Below are the code and all the weights of a small trained network. Each question names an input and a target symbol and asks about switching units off, where a switched-off unit gives its printed mean instead of its output.

import numpy as np


def w(rows, s, z=0):
    codes = np.array(rows[::2]) - 128.0
    scale = np.full(codes.shape[1], s)
    scale[-1] = z or s
    return codes * scale


def f(y):
    return y / 2 * (1 + np.tanh(0.7978845608 * (y + 0.044715 * y**3)))


def softmax(a):
    e = np.exp(a - a.max(-1, keepdims=True))
    return e / e.sum(-1, keepdims=True)


def log_softmax(a):
    a = a - a.max(-1, keepdims=True)
    return a - np.log(np.exp(a).sum(-1, keepdims=True))


def net(x, mask):
    ids = ['Λζπσφω'.index(c) for c in x.split()]
    T = len(ids)
    res = E[ids] + P[:T]
    r = res
    for j in range(3):
        rows = slice(2 * j, 2 * j + 2)
        q, k, v = (r @ M[0][rows].T for M in (Q, K, V))
        z = softmax(np.where(np.tri(T) > 0, q @ k.T / 2**0.5, -1e9)) @ v
        o = O[0][rows]
        res = res + np.where(mask[j], z, o[:, -1]) @ o[:, :-1]
    y = f(res @ A[0][:, :-1].T + A[0][:, -1])
    res = res + np.where(mask[3:27], y, B[0][:, -1]) @ B[0][:, :-1]
    return log_softmax(res[-1] @ U[:, :-1].T + U[:, -1])


Q, K, V, O, A, B = {}, {}, {}, {}, {}, {}
E = w([
[114,149,159],'Λ',
[194,200,169],'ζ',
[154,155,102],'π',
[60,136,220],'σ',
[120,123,7],'φ',
[129,101,120],'ω',
],0.017)
P = w([
[175,133,156],'0',
[232,219,77],'1',
[219,210,73],'2',
[149,117,60],'3',
[247,167,136],'4',
[84,49,151],'5',
[191,110,55],'6',
[110,85,83],'7',
[119,177,2],'8',
[110,108,226],'9',
[82,136,118],'10',
[89,72,51],'11',
[115,227,137],'12',
[138,130,76],'13',
],0.0056)
Q[0] = w([
[146,18,204],'H1',
[25,128,97],'H1',
[101,133,169],'H2',
[197,139,132],'H2',
[175,2,123],'H3',
[156,135,48],'H3',
],0.0094)
K[0] = w([
[126,153,64],'H1',
[112,83,147],'H1',
[133,216,126],'H2',
[123,129,177],'H2',
[248,232,95],'H3',
[85,182,153],'H3',
],0.011)
V[0] = w([
[146,122,132],'H1',
[77,70,138],'H1',
[41,158,113],'H2',
[154,146,249],'H2',
[166,129,109],'H3',
[68,114,204],'H3',
],0.015)
O[0] = w([
[93,175,108,123],'H1',
[174,109,178,4],'H1',
[245,125,150,144],'H2',
[66,49,1,79],'H2',
[125,177,83,118],'H3',
[142,45,56,145],'H3',
],0.007,0.0027)
A[0] = w([
[163,102,136,136],'N1',
[165,76,11,180],'N2',
[176,78,145,227],'N3',
[2,222,101,128],'N4',
[160,147,56,109],'N5',
[152,233,164,51],'N6',
[41,98,187,244],'N7',
[78,167,50,144],'N8',
[147,199,151,71],'N9',
[94,157,168,13],'N10',
[173,130,48,108],'N11',
[62,118,49,94],'N12',
[170,128,134,95],'N13',
[186,125,57,102],'N14',
[139,51,131,206],'N15',
[73,91,76,173],'N16',
[108,149,207,4],'N17',
[81,77,119,197],'N18',
[104,137,98,39],'N19',
[122,190,152,69],'N20',
[175,146,163,204],'N21',
[52,101,228,84],'N22',
[174,101,149,91],'N23',
[106,156,133,99],'N24',
],0.0099,0.0038)
B[0] = w([
[51,100,110,125],'N1',
[100,177,214,253],'N2',
[6,187,214,150],'N3',
[178,31,18,206],'N4',
[134,146,139,175],'N5',
[83,62,85,206],'N6',
[190,192,94,198],'N7',
[198,73,171,194],'N8',
[71,82,43,171],'N9',
[129,86,95,134],'N10',
[113,140,135,183],'N11',
[196,130,199,185],'N12',
[49,118,99,122],'N13',
[70,134,169,175],'N14',
[14,255,243,158],'N15',
[214,167,208,191],'N16',
[119,127,99,156],'N17',
[185,182,177,168],'N18',
[214,124,190,119],'N19',
[49,30,108,161],'N20',
[30,150,21,176],'N21',
[178,157,105,172],'N22',
[12,126,170,114],'N23',
[86,65,51,134],'N24',
],0.0052,0.0064)
U = w([
[120,154,134,250],'Λ',
[188,25,130,43],'ζ',
[95,99,109,74],'π',
[15,206,183,2],'σ',
[2,185,88,58],'φ',
[93,97,133,86],'ω',
],0.0066,0.0037)

Each question gives the input, a string of symbols that net reads in full, and the target symbol t.
The units are the heads (2 rows each of Q, K, V and O) and the neurons (one row each of A and B). Each row of codes is followed by its name. A weight is (code - 128) times the scale printed after its matrix; where a second scale follows, it is the last column's (O, A, B and U).
mask holds one flag per unit, heads first, then neurons. A switched-off unit (its flag False) gives its mean, the last column of its rows in O or B, instead of its output. The means were averaged over made-up inputs and are rounded, as every weight is.
A unit's drop is (log p(t) with every unit on - log p(t) with that unit switched off) / (log p(t) with every unit on - log p(t) with every unit switched off).
most important unit: the unit with the biggest drop
k most important neurons: the k neurons with the biggest drops, biggest first
which heads matter: for each layer, one digit per head in row order, 1 if its drop is at least 0.15 and else 0, layers parted by /
drop when u is switched off: that unit's drop, to one decimal
input φ φ ζ, target φ: most important unit	H3
input ζ π Λ ζ, target ζ: which heads matter	110
input σ φ σ σ σ σ Λ, target σ: which heads matter	011
input φ ζ φ Λ φ π, target φ: which heads matter	011
input ζ ζ φ ζ Λ, target ζ: which heads matter	110
input π φ π Λ π, target φ: which heads matter	001
input ζ Λ φ, target ζ: which heads matter	100
input σ π φ, target σ: 2 most important neurons	N2, N15
input ζ σ σ σ ζ, target σ: 4 most important neurons	N2, N15, N14, N4
input Λ φ σ π σ φ Λ σ σ π φ, target σ: 2 most important neurons	N2, N4
input σ φ φ φ Λ ω, target φ: 2 most important neurons	N21, N9
input σ φ σ ζ, target σ: drop when N15 is switched off	0.4
input π Λ Λ σ π σ π, target σ: drop when N14 is switched off	0.2
input φ φ Λ ω, target φ: most important unit	H2
input ζ π σ, target ζ: drop when N22 is switched off	0.0
